Below are the code and all the weights of a small trained network. Each question names an input and a class and asks about switching units off, where a switched-off unit gives its printed mean instead of its output.

import numpy as np


def w(rows, s, z=0):
    codes = np.array(rows[::2]) - 128.0
    scale = np.full(codes.shape[1], s)
    scale[-1] = z or s
    return codes * scale


def norm(h):
    return h / np.sqrt((h * h).mean(-1, keepdims=True) + 1e-5)


def f(y):
    return np.maximum(y, 0)


def log_softmax(a):
    a = a - a.max(-1, keepdims=True)
    return a - np.log(np.exp(a).sum(-1, keepdims=True))


def net(x, mask):
    res = np.array(x, float).reshape(1, 8) / 4 @ E
    u = 0
    for l in range(2):
        y = f(norm(res) @ A[l][:, :-1].T + A[l][:, -1])
        res = res + np.where(mask[u : u + 6], y, B[l][:, -1]) @ B[l][:, :-1]
        u += 6
    return log_softmax(norm(res)[-1] @ U[:, :-1].T + U[:, -1])


A, B = {}, {}
E = w([
[103,123,175,85,131,217,201,146,200,90],'x0',
[111,102,145,7,202,130,153,50,232,130],'x1',
[232,177,90,136,2,226,163,122,122,200],'x2',
[87,50,124,86,214,127,42,156,107,185],'x3',
[174,107,149,81,83,140,134,161,154,100],'x4',
[65,129,95,246,233,185,125,80,238,126],'x5',
[132,109,30,126,99,65,89,175,172,122],'x6',
[235,177,138,122,173,90,189,157,107,179],'x7',
],0.0066)
A[0] = w([
[159,79,102,23,101,138,90,137,181,150,25],'L0N1',
[82,110,69,146,108,133,106,126,149,108,21],'L0N2',
[175,140,212,70,89,127,184,151,86,134,113],'L0N3',
[72,144,248,134,178,218,174,99,97,130,252],'L0N4',
[68,121,111,39,51,98,102,129,126,71,81],'L0N5',
[81,98,103,95,44,118,134,100,125,111,139],'L0N6',
],0.013,0.0026)
B[0] = w([
[118,76,130,166,135,106,73,160,167,232,221],'L0N1',
[151,134,111,60,162,116,161,98,87,128,171],'L0N2',
[207,173,111,148,138,58,175,122,57,64,254],'L0N3',
[7,87,172,152,144,179,125,96,174,152,245],'L0N4',
[84,146,196,168,166,204,161,142,94,100,224],'L0N5',
[81,170,165,118,70,196,53,103,94,146,196],'L0N6',
],0.012,0.009)
A[1] = w([
[145,162,135,164,71,147,114,199,129,112,81],'L1N1',
[115,137,48,167,154,134,164,109,191,75,177],'L1N2',
[136,149,98,87,61,173,110,186,140,108,23],'L1N3',
[156,91,107,84,31,139,115,117,198,177,95],'L1N4',
[147,170,64,254,133,114,138,148,205,149,186],'L1N5',
[116,147,151,75,199,153,158,48,173,143,254],'L1N6',
],0.014,0.0026)
B[1] = w([
[146,193,160,113,123,171,134,50,160,129,191],'L1N1',
[110,105,173,154,97,193,141,115,94,176,184],'L1N2',
[151,170,145,170,121,126,188,88,72,90,153],'L1N3',
[115,134,118,88,187,112,5,166,110,133,163],'L1N4',
[74,114,191,106,145,157,127,141,136,101,219],'L1N5',
[110,150,132,160,91,179,92,139,111,117,254],'L1N6',
],0.015,0.0091)
U = w([
[129,72,2,124,75,76,178,108,197,147,3],'0',
[120,46,71,106,169,50,54,189,140,188,135],'1',
[4,87,187,201,135,179,132,100,110,143,197],'2',
[225,178,127,137,64,77,189,112,45,104,105],'3',
],0.0099,0.0034)

Each question gives the input, the list of numbers given to net, and the class t.
The units are the neurons (one row each of A and B). Each row of codes is followed by its name. A weight is (code - 128) times the scale printed after its matrix; where a second scale follows, it is the last column's (A, B and U).
mask holds one flag per neuron, layer by layer. A switched-off neuron (its flag False) gives its mean, the last column of its row in B, instead of its output. The means were averaged over made-up inputs and are rounded, as every weight is.
A unit's drop is (log p(t) with every unit on - log p(t) with that unit switched off) / (log p(t) with every unit on - log p(t) with every unit switched off).
The circuit of an input: a set's keep is (log p(t) with only the set's units on - log p(t) with every unit switched off) / (log p(t) with every unit on - log p(t) with every unit switched off). Starting from all 12 units, units are removed one at a time, each time the one whose removal leaves the highest keep (on an exact tie, the one counted first), for as long as the keep stays at least 0.8.
units of the circuit, in order: the units of the circuit, biggest drop first
most important unit: the unit with the biggest drop
k most important neurons: the k neurons with the biggest drops, biggest first
top k neurons in layer l: the k neurons of layer l with the biggest drops, biggest first
drop of u: that unit's drop, to one decimal
input [-1,-2,-2,-2,2,-4,-8,7], class 3: most important unit => L0N3
input [-1,8,-8,2,-1,-3,7,6], class 1: top 2 neurons in layer 0 => [L0N4; L0N1]
input [3,-7,6,-4,-7,2,7,-7], class 3: top 3 neurons in layer 0 => [L0N4; L0N2; L0N1]
input [-5,-2,4,8,-6,-8,-4,-4], class 3: units of the circuit, in order => [L0N4; L1N5]
input [-4,-7,2,-2,-8,1,6,-7], class 3: 2 most important neurons => [L0N4; L0N2]
input [-6,-2,1,-3,-5,0,2,-5], class 3: units of the circuit, in order => [L0N4; L0N2]
input [-7,0,-8,6,5,3,-1,5], class 1: top 2 neurons in layer 0 => [L0N4; L0N5]
input [3,-4,3,-4,7,4,1,4], class 3: top 4 neurons in layer 0 => [L0N4; L0N1; L0N3; L0N5]
input [-1,3,4,4,4,6,1,-3], class 1: top 3 neurons in layer 0 => [L0N5; L0N1; L0N3]
input [-5,-7,-8,0,-6,-6,7,-1], class 3: 3 most important neurons => [L0N4; L0N1; L1N5]
input [2,1,4,3,1,0,6,-3], class 1: drop of L0N1 => 1.0
input [2,-1,-1,2,3,-8,-2,7], class 3: drop of L1N4 => 0.0
input [-3,2,3,8,1,2,4,-4], class 1: drop of L0N1 => 0.1
input [-6,3,7,2,8,1,-8,8], class 3: most important unit => L0N3
